Below is a small trained network, with its code and all its weights. Each question gives an input and a target symbol and asks what happens when units are switched off, that is, made to give their printed mean instead of their output.

import numpy as np


def w(rows, s, z=0):
    codes = np.array(rows[::2]) - 128.0
    scale = np.full(codes.shape[1], s)
    scale[-1] = z or s
    return codes * scale


def norm(h):
    return h / np.sqrt((h * h).mean(-1, keepdims=True) + 1e-5)


def f(y):
    return y / 2 * (1 + np.tanh(0.7978845608 * (y + 0.044715 * y**3)))


def softmax(a):
    e = np.exp(a - a.max(-1, keepdims=True))
    return e / e.sum(-1, keepdims=True)


def log_softmax(a):
    a = a - a.max(-1, keepdims=True)
    return a - np.log(np.exp(a).sum(-1, keepdims=True))


def net(x, mask):
    ids = ['αζημξπφψ'.index(c) for c in x.split()]
    T = len(ids)
    res = E[ids] + P[:T]
    u = 0
    for l in range(2):
        q, k, v = (norm(res) @ M[l].T for M in (Q, K, V))
        z = softmax(np.where(np.tri(T) > 0, q @ k.T / 2**0.5, -1e9)) @ v
        res = res + np.where(mask[u], z, O[l][:, -1]) @ O[l][:, :-1]
        u += 1
        y = f(norm(res) @ A[l][:, :-1].T + A[l][:, -1])
        res = res + np.where(mask[u : u + 12], y, B[l][:, -1]) @ B[l][:, :-1]
        u += 12
    return log_softmax(norm(res)[-1] @ U[:, :-1].T + U[:, -1])


Q, K, V, O, A, B = {}, {}, {}, {}, {}, {}
E = w([
[121,70,125,124,158,120],'α',
[153,127,132,82,145,184],'ζ',
[120,107,110,168,157,165],'η',
[153,151,144,145,125,55],'μ',
[113,90,103,178,186,126],'ξ',
[137,83,157,184,127,135],'π',
[85,150,253,129,65,176],'φ',
[113,86,113,125,54,100],'ψ',
],0.034)
P = w([
[17,164,109,131,254,119],'0',
[92,140,58,162,213,140],'1',
[124,132,44,128,210,126],'2',
[148,126,48,122,176,121],'3',
[172,122,154,114,146,129],'4',
[207,124,150,120,117,128],'5',
[231,149,151,113,96,133],'6',
[241,120,134,123,93,132],'7',
],0.011)
Q[0] = w([
[100,201,109,76,80,24],'0.h1',
[2,234,131,81,106,155],'0.h1',
],0.0074)
K[0] = w([
[33,31,156,202,227,137],'0.h1',
[43,85,80,254,244,167],'0.h1',
],0.0074)
V[0] = w([
[84,138,133,152,93,9],'0.h1',
[58,88,148,111,50,139],'0.h1',
],0.011)
O[0] = w([
[97,202,119,114,38,2,252],'0.h1',
[36,119,56,164,52,165,21],'0.h1',
],0.014,0.003)
A[0] = w([
[121,96,70,161,147,133,113],'0.n1',
[136,134,148,100,136,220,82],'0.n2',
[119,136,161,177,165,138,74],'0.n3',
[124,110,92,152,118,149,84],'0.n4',
[118,101,161,101,78,182,147],'0.n5',
[110,46,58,96,118,138,138],'0.n6',
[175,162,225,68,172,90,43],'0.n7',
[94,80,163,175,128,139,134],'0.n8',
[166,69,176,155,171,175,96],'0.n9',
[62,77,103,135,6,159,120],'0.n10',
[119,228,72,94,87,159,1],'0.n11',
[162,14,131,60,47,79,86],'0.n12',
],0.014,0.0097)
B[0] = w([
[154,160,158,126,132,180,168],'0.n1',
[156,122,83,102,185,115,162],'0.n2',
[111,163,116,139,58,178,151],'0.n3',
[135,117,145,116,102,170,127],'0.n4',
[116,150,154,55,242,205,156],'0.n5',
[138,102,189,86,127,141,179],'0.n6',
[134,117,130,170,176,155,217],'0.n7',
[175,163,120,100,45,165,205],'0.n8',
[199,175,96,125,67,117,255],'0.n9',
[74,6,117,173,202,186,224],'0.n10',
[173,214,99,147,123,88,121],'0.n11',
[80,138,106,200,177,122,192],'0.n12',
],0.012,0.007)
Q[1] = w([
[117,145,254,128,94,155],'1.h1',
[95,150,118,79,143,84],'1.h1',
],0.0097)
K[1] = w([
[131,58,1,132,159,123],'1.h1',
[162,48,101,142,68,153],'1.h1',
],0.0087)
V[1] = w([
[122,137,205,132,103,96],'1.h1',
[155,142,165,247,81,157],'1.h1',
],0.016)
O[1] = w([
[169,73,200,4,160,107,125],'1.h1',
[69,185,242,147,73,174,254],'1.h1',
],0.014,0.0071)
A[1] = w([
[125,117,163,164,103,191,102],'1.n1',
[148,112,87,99,206,149,118],'1.n2',
[70,96,109,170,108,67,144],'1.n3',
[89,98,82,90,163,101,59],'1.n4',
[168,84,156,135,126,123,108],'1.n5',
[58,127,49,134,131,161,2],'1.n6',
[111,88,124,89,122,194,78],'1.n7',
[147,172,114,211,134,159,100],'1.n8',
[165,98,121,60,148,191,131],'1.n9',
[146,162,174,189,160,7,125],'1.n10',
[179,131,202,68,144,89,70],'1.n11',
[42,155,119,80,164,65,49],'1.n12',
],0.015,0.0097)
B[1] = w([
[113,127,144,80,162,80,182],'1.n1',
[180,162,126,115,87,147,153],'1.n2',
[143,65,110,82,123,140,176],'1.n3',
[120,149,148,117,167,131,129],'1.n4',
[120,121,134,123,141,111,142],'1.n5',
[147,98,109,115,66,140,134],'1.n6',
[116,112,183,174,107,122,144],'1.n7',
[96,144,129,114,191,86,170],'1.n8',
[160,109,199,132,98,128,168],'1.n9',
[162,62,134,248,104,144,254],'1.n10',
[122,101,149,132,174,97,171],'1.n11',
[43,186,120,135,101,106,133],'1.n12',
],0.015,0.013)
U = w([
[60,84,120,109,110,178,147],'α',
[120,151,123,160,166,188,62],'ζ',
[97,156,110,105,1,155,255],'η',
[86,171,136,145,166,142,109],'μ',
[89,116,254,142,98,189,109],'ξ',
[126,95,184,65,124,48,146],'π',
[123,130,171,200,127,78,80],'φ',
[180,101,124,101,133,174,154],'ψ',
],0.009,0.0045)

Each question gives the input, a string of symbols that net reads in full, and the target symbol t.
The units are the heads (2 rows each of Q, K, V and O) and the neurons (one row each of A and B). Each row of codes is followed by its name. A weight is (code - 128) times the scale printed after its matrix; where a second scale follows, it is the last column's (O, A, B and U).
mask holds one flag per unit, layer by layer, with each layer's heads first. A switched-off unit (its flag False) gives its mean, the last column of its rows in O or B, instead of its output. The means were averaged over made-up inputs and are rounded, as every weight is.
A unit's drop is (log p(t) with every unit on - log p(t) with that unit switched off) / (log p(t) with every unit on - log p(t) with every unit switched off).
The circuit of an input: a set's keep is (log p(t) with only the set's units on - log p(t) with every unit switched off) / (log p(t) with every unit on - log p(t) with every unit switched off). Starting from the 12 units with the biggest drops (on a tie, the unit counted first), units are removed one at a time, each time the one whose removal leaves the highest keep (on an exact tie, the one counted first), for as long as the keep stays at least 0.8.
circuit, biggest first: the units of the circuit, biggest drop first
k most important neurons: the k neurons with the biggest drops, biggest first
k most important neurons of layer l: the k neurons of layer l with the biggest drops, biggest first
drop of u: that unit's drop, to one decimal
input μ μ φ, target π: circuit, biggest first	(1.h1 0.h1)
input ζ π π π η η, target ψ: most important neuron	(0.n2)
input α π η μ π π ψ α, target α: circuit, biggest first	(0.h1 0.n10)
input μ μ ψ, target π: 2 most important neurons of layer 1	(1.n3 1.n4)
input π ψ π, target α: circuit, biggest first	(0.h1 0.n10)
input π η α, target π: 2 most important neurons	(1.n10 1.n1)
input π ζ π ψ α π, target α: circuit, biggest first	(0.h1 0.n10 1.n10)
input ζ π π, target ψ: circuit, biggest first	(0.h1 1.n10 0.n9)
input π α α, target π: 3 most important neurons of layer 1	(1.n10 1.n11 1.n5)
input η α ψ ξ π ξ, target α: 2 most important neurons of layer 1	(1.n10 1.n3)
input ξ π μ π ζ ψ α, target α: 2 most important neurons	(0.n12 1.n10)
input μ μ ζ α μ ψ η, target α: 2 most important neurons	(0.n10 1.n10)
input ψ μ π ξ ψ α π ξ, target α: 2 most important neurons	(0.n10 1.n10)
input π π μ, target ξ: circuit, biggest first	(1.h1)
input ζ η ξ, target ψ: 2 most important neurons of layer 1	(1.n2 1.n10)
input π π η μ μ ψ η, target α: drop of 1.h1	-0.2
input π φ α π ζ π, target ψ: drop of 1.n11	0.0
input α ζ α, target ψ: drop of 1.h1	0.3
